Here is a tiny trained network, its code and every weight. The questions are about switching its units off for an input and a class, where a switched-off unit gives its printed mean instead of its output.

import numpy as np


def w(rows, s, z=0):
    codes = np.array(rows[::2]) - 128.0
    scale = np.full(codes.shape[1], s)
    scale[-1] = z or s
    return codes * scale


def f(y):
    return np.maximum(y, 0)


def log_softmax(a):
    a = a - a.max(-1, keepdims=True)
    return a - np.log(np.exp(a).sum(-1, keepdims=True))


def net(x, mask):
    res = np.array(x, float).reshape(1, 5) / 4 @ E
    y = f(res @ A[0][:, :-1].T + A[0][:, -1])
    res = res + np.where(mask, y, B[0][:, -1]) @ B[0][:, :-1]
    return log_softmax(res[-1] @ U[:, :-1].T + U[:, -1])


A, B = {}, {}
E = w([
[163,244,108,66],'x0',
[73,87,52,20],'x1',
[198,77,212,50],'x2',
[1,144,214,138],'x3',
[125,128,126,126],'x4',
],0.0077)
A[0] = w([
[60,158,132,154,131],'neuron 1',
[169,213,165,44,172],'neuron 2',
[232,68,93,121,104],'neuron 3',
[94,128,113,18,20],'neuron 4',
[37,135,151,77,67],'neuron 5',
[86,76,99,64,70],'neuron 6',
[89,154,238,91,78],'neuron 7',
[138,161,141,155,65],'neuron 8',
[94,135,165,125,47],'neuron 9',
[68,134,54,179,104],'neuron 10',
[96,99,87,110,106],'neuron 11',
[128,84,153,68,157],'neuron 12',
[112,181,104,124,81],'neuron 13',
[130,154,150,157,47],'neuron 14',
[127,106,128,143,223],'neuron 15',
[154,97,37,127,115],'neuron 16',
[183,104,221,28,154],'neuron 17',
[104,254,71,123,123],'neuron 18',
[104,114,88,180,182],'neuron 19',
[114,201,59,156,73],'neuron 20',
[44,136,180,103,98],'neuron 21',
[77,15,74,174,6],'neuron 22',
[59,122,118,137,35],'neuron 23',
[125,89,139,155,175],'neuron 24',
[179,175,221,211,130],'neuron 25',
[136,189,127,69,91],'neuron 26',
[78,114,78,46,63],'neuron 27',
[129,21,114,180,186],'neuron 28',
],0.013,0.0018)
B[0] = w([
[160,125,116,147,187],'neuron 1',
[1,71,135,75,240],'neuron 2',
[114,84,70,139,240],'neuron 3',
[190,156,123,110,219],'neuron 4',
[171,81,103,157,203],'neuron 5',
[173,162,140,106,205],'neuron 6',
[125,89,76,144,206],'neuron 7',
[136,189,131,118,158],'neuron 8',
[163,81,52,142,160],'neuron 9',
[163,88,198,177,201],'neuron 10',
[198,176,159,60,174],'neuron 11',
[122,136,181,147,196],'neuron 12',
[60,112,180,130,170],'neuron 13',
[196,131,94,76,156],'neuron 14',
[97,150,116,75,156],'neuron 15',
[166,79,95,176,206],'neuron 16',
[145,85,202,224,254],'neuron 17',
[96,75,150,108,236],'neuron 18',
[142,143,199,138,178],'neuron 19',
[90,112,150,159,204],'neuron 20',
[145,102,33,120,205],'neuron 21',
[69,130,139,104,211],'neuron 22',
[121,143,109,164,173],'neuron 23',
[50,133,163,19,168],'neuron 24',
[210,203,102,62,243],'neuron 25',
[52,120,105,99,197],'neuron 26',
[231,233,165,113,220],'neuron 27',
[33,135,116,60,215],'neuron 28',
],0.0083,0.0097)
U = w([
[45,127,137,14,105],'0',
[206,212,133,47,102],'1',
[126,112,123,97,254],'2',
[155,72,7,143,76],'3',
[131,104,219,157,94],'4',
],0.012,0.0079)

Each question gives the input, the list of numbers given to net, and the class t.
The units are the neurons (one row each of A and B). Each row of codes is followed by its name. A weight is (code - 128) times the scale printed after its matrix; where a second scale follows, it is the last column's (A, B and U).
mask holds one flag per neuron, in row order. A switched-off neuron (its flag False) gives its mean, the last column of its row in B, instead of its output. The means were averaged over made-up inputs and are rounded, as every weight is.
A unit's drop is (log p(t) with every unit on - log p(t) with that unit switched off) / (log p(t) with every unit on - log p(t) with every unit switched off).
The circuit of an input: a set's keep is (log p(t) with only the set's units on - log p(t) with every unit switched off) / (log p(t) with every unit on - log p(t) with every unit switched off). Starting from the 12 units with the biggest drops (on a tie, the unit counted first), units are removed one at a time, each time the one whose removal leaves the highest keep (on an exact tie, the one counted first), for as long as the keep stays at least 0.8.
circuit, biggest first: the units of the circuit, biggest drop first
unit that matters most: the unit with the biggest drop
top k neurons: the k neurons with the biggest drops, biggest first
drop of u: that unit's drop, to one decimal
input [-1,1,5,-7,1], class 3: unit that matters most -> neuron 3
input [2,-3,1,4,1], class 3: top 2 neurons -> (neuron 27; neuron 7)
input [-3,2,-8,-6,-7], class 4: circuit, biggest first -> (neuron 10; neuron 19)
input [-2,-5,-8,-5,0], class 4: circuit, biggest first -> (neuron 10; neuron 19)
input [-6,-6,0,0,1], class 0: circuit, biggest first -> (neuron 28; neuron 24)
input [-6,1,-2,7,5], class 3: top 2 neurons -> (neuron 21; neuron 5)
input [-7,-4,4,1,-2], class 0: top 2 neurons -> (neuron 28; neuron 24)
input [8,-2,7,-1,5], class 0: top 2 neurons -> (neuron 2; neuron 26)
input [2,4,-5,2,-2], class 4: circuit, biggest first -> (neuron 25; neuron 10; neuron 28)
input [2,-7,6,7,6], class 1: top 2 neurons -> (neuron 25; neuron 3)
input [5,4,-7,6,-7], class 2: top 2 neurons -> (neuron 17; neuron 21)
input [6,-5,0,-1,3], class 0: circuit, biggest first -> (neuron 2; neuron 27)
input [-4,7,2,-7,7], class 1: top 3 neurons -> (neuron 27; neuron 11; neuron 6)
input [1,7,-2,-5,-3], class 1: circuit, biggest first -> (neuron 27)
input [-6,2,-2,-5,6], class 0: top 2 neurons -> (neuron 28; neuron 22)
input [4,-2,5,1,-3], class 4: top 4 neurons -> (neuron 17; neuron 28; neuron 21; neuron 24)
input [-1,6,-7,-1,-3], class 4: top 2 neurons -> (neuron 10; neuron 25)
input [-4,-1,2,3,-4], class 0: drop of neuron 18 -> -0.1
input [-1,-6,-7,-4,5], class 4: drop of neuron 25 -> -0.3
input [8,-5,-3,6,3], class 0: circuit, biggest first -> (neuron 2)
